Here is a tiny trained network, its code and every weight. The questions are about switching its units off for an input and a target symbol, where a switched-off unit gives its printed mean instead of its output.

import numpy as np


def w(rows, s, z=0):
    codes = np.array(rows[::2]) - 128.0
    scale = np.full(codes.shape[1], s)
    scale[-1] = z or s
    return codes * scale


def softmax(a):
    e = np.exp(a - a.max(-1, keepdims=True))
    return e / e.sum(-1, keepdims=True)


def log_softmax(a):
    a = a - a.max(-1, keepdims=True)
    return a - np.log(np.exp(a).sum(-1, keepdims=True))


def net(x, mask):
    ids = ['ΣΨΩαδζηθμξπφ'.index(c) for c in x.split()]
    T = len(ids)
    res = E[ids] + P[:T]
    u = 0
    for l in range(3):
        r = res
        for j in range(3):
            rows = slice(2 * j, 2 * j + 2)
            q, k, v = (r @ M[l][rows].T for M in (Q, K, V))
            z = softmax(np.where(np.tri(T) > 0, q @ k.T / 2**0.5, -1e9)) @ v
            o = O[l][rows]
            res = res + np.where(mask[u + j], z, o[:, -1]) @ o[:, :-1]
        u += 3
    return log_softmax(res[-1] @ U[:, :-1].T + U[:, -1])


Q, K, V, O = {}, {}, {}, {}
E = w([
[108,95,104,131],'Σ',
[126,63,109,132],'Ψ',
[134,181,120,211],'Ω',
[110,91,104,122],'α',
[168,141,239,127],'δ',
[113,52,49,70],'ζ',
[141,57,112,114],'η',
[76,144,62,93],'θ',
[85,68,162,93],'μ',
[211,210,159,60],'ξ',
[28,132,138,164],'π',
[253,9,45,93],'φ',
],0.019)
P = w([
[161,255,170,100],'0',
[162,231,172,78],'1',
[155,202,166,89],'2',
[145,169,146,93],'3',
[136,137,133,106],'4',
[119,110,123,118],'5',
[106,81,113,120],'6',
[95,68,101,127],'7',
[92,51,96,124],'8',
],0.0073)
Q[0] = w([
[55,148,165,33],'0.h0',
[223,137,137,116],'0.h0',
[182,94,141,251],'0.h1',
[50,150,98,187],'0.h1',
[141,95,195,55],'0.h2',
[60,41,113,50],'0.h2',
],0.014)
K[0] = w([
[85,208,210,144],'0.h0',
[177,115,137,125],'0.h0',
[165,138,86,208],'0.h1',
[176,98,104,118],'0.h1',
[162,58,179,56],'0.h2',
[83,1,116,87],'0.h2',
],0.018)
V[0] = w([
[101,163,153,110],'0.h0',
[98,179,161,94],'0.h0',
[143,99,100,197],'0.h1',
[88,127,152,140],'0.h1',
[79,142,131,155],'0.h2',
[194,149,122,247],'0.h2',
],0.011)
O[0] = w([
[107,143,145,205,91],'0.h0',
[161,86,103,199,94],'0.h0',
[129,157,149,68,72],'0.h1',
[149,127,130,166,99],'0.h1',
[161,78,114,83,4],'0.h2',
[119,171,141,9,34],'0.h2',
],0.012,0.0042)
Q[1] = w([
[12,61,154,216],'1.h0',
[145,21,92,136],'1.h0',
[175,169,82,132],'1.h1',
[167,10,126,158],'1.h1',
[44,86,115,119],'1.h2',
[130,50,104,118],'1.h2',
],0.012)
K[1] = w([
[7,91,165,145],'1.h0',
[64,101,55,153],'1.h0',
[176,159,136,143],'1.h1',
[29,147,116,136],'1.h1',
[158,64,103,71],'1.h2',
[101,110,134,144],'1.h2',
],0.017)
V[1] = w([
[87,143,87,126],'1.h0',
[193,220,12,160],'1.h0',
[53,145,97,117],'1.h1',
[89,141,132,148],'1.h1',
[167,85,69,88],'1.h2',
[84,193,136,141],'1.h2',
],0.012)
O[1] = w([
[39,170,116,69,150],'1.h0',
[152,224,1,33,229],'1.h0',
[65,106,167,26,128],'1.h1',
[112,184,115,77,181],'1.h1',
[195,147,82,239,240],'1.h2',
[61,3,174,128,5],'1.h2',
],0.0062,0.0029)
Q[2] = w([
[76,164,204,200],'2.h0',
[39,201,146,133],'2.h0',
[157,171,165,141],'2.h1',
[100,97,138,137],'2.h1',
[121,62,161,252],'2.h2',
[122,91,58,107],'2.h2',
],0.014)
K[2] = w([
[73,142,168,193],'2.h0',
[2,27,194,210],'2.h0',
[235,178,190,98],'2.h1',
[114,89,89,125],'2.h1',
[43,179,203,158],'2.h2',
[128,139,77,98],'2.h2',
],0.012)
V[2] = w([
[99,160,168,185],'2.h0',
[75,96,137,120],'2.h0',
[41,192,161,159],'2.h1',
[106,148,76,254],'2.h1',
[173,70,69,118],'2.h2',
[182,130,183,130],'2.h2',
],0.0072)
O[2] = w([
[116,99,140,56,90],'2.h0',
[153,132,247,34,87],'2.h0',
[10,102,172,159,111],'2.h1',
[70,58,224,79,255],'2.h1',
[165,77,115,254,158],'2.h2',
[215,92,183,139,126],'2.h2',
],0.0048,0.0065)
U = w([
[104,146,122,109,163],'Σ',
[36,144,65,104,109],'Ψ',
[94,218,147,71,200],'Ω',
[122,131,125,107,123],'α',
[159,180,215,94,182],'δ',
[107,40,18,141,1],'ζ',
[113,133,111,120,112],'η',
[31,157,164,96,173],'θ',
[134,64,137,126,121],'μ',
[116,254,150,203,122],'ξ',
[128,142,135,105,140],'π',
[182,54,84,60,201],'φ',
],0.012,0.0089)

Each question gives the input, a string of symbols that net reads in full, and the target symbol t.
The units are the heads (2 rows each of Q, K, V and O). Each row of codes is followed by its name. A weight is (code - 128) times the scale printed after its matrix; where a second scale follows, it is the last column's (O and U).
mask holds one flag per head, layer by layer. A switched-off head (its flag False) gives its mean, the last column of its rows in O, instead of its output. The means were averaged over made-up inputs and are rounded, as every weight is.
A unit's drop is (log p(t) with every unit on - log p(t) with that unit switched off) / (log p(t) with every unit on - log p(t) with every unit switched off).
The circuit of an input: a set's keep is (log p(t) with only the set's units on - log p(t) with every unit switched off) / (log p(t) with every unit on - log p(t) with every unit switched off). Starting from all 9 units, units are removed one at a time, each time the one whose removal leaves the highest keep (on an exact tie, the one counted first), for as long as the keep stays at least 0.8.
circuit, biggest first: the units of the circuit, biggest drop first
most important unit: the unit with the biggest drop
which heads matter: for each layer, one digit per head in row order, 1 if its drop is at least 0.15 and else 0, layers parted by /
drop when u is switched off: that unit's drop, to one decimal
input μ φ Σ θ ξ δ θ, target ζ: circuit, biggest first	(0.h2)
input μ Ω μ η, target μ: circuit, biggest first	(1.h0, 0.h2)
input μ θ φ μ Ω θ η ξ, target ξ: which heads matter	001 / 000 / 010
input Ω φ φ η ξ π μ θ, target θ: which heads matter	011 / 110 / 111
input ξ α μ, target ζ: which heads matter	101 / 000 / 100
input π θ μ η, target μ: circuit, biggest first	(0.h2, 1.h0)
input ζ ξ θ μ π α α, target θ: circuit, biggest first	(1.h1, 1.h0)
input Σ μ θ, target μ: circuit, biggest first	(0.h2, 1.h0, 0.h0, 2.h1)
input ζ ξ Σ, target ζ: circuit, biggest first	(0.h0, 0.h2, 2.h0)
input θ ζ θ δ π θ, target θ: circuit, biggest first	(2.h1, 1.h0, 2.h0)
input θ ζ α μ δ Ω η Ω, target Ω: which heads matter	001 / 000 / 000
input μ ζ φ μ, target ξ: which heads matter	100 / 001 / 000
input Ψ Ψ μ θ ξ φ α η, target ξ: circuit, biggest first	(1.h2, 0.h0)
input ζ ξ μ, target ζ: circuit, biggest first	(0.h0, 0.h2)
input δ π Σ, target θ: most important unit	1.h2
input μ ζ μ Ψ, target μ: which heads matter	001 / 100 / 010
input η Ψ ζ, target ζ: which heads matter	001 / 000 / 000
input θ Σ π θ α, target θ: which heads matter	000 / 111 / 011
input ξ Ω Ω Ω μ Ω α, target μ: drop when 0.h2 is switched off	0.3
input Ω Ψ φ ξ Ω η μ Σ, target μ: drop when 0.h2 is switched off	1.1
input η Ω θ, target Ψ: drop when 2.h2 is switched off	0.2
input α π Σ, target θ: drop when 2.h1 is switched off	0.3
input ξ ξ ζ Ψ, target ζ: most important unit	1.h0
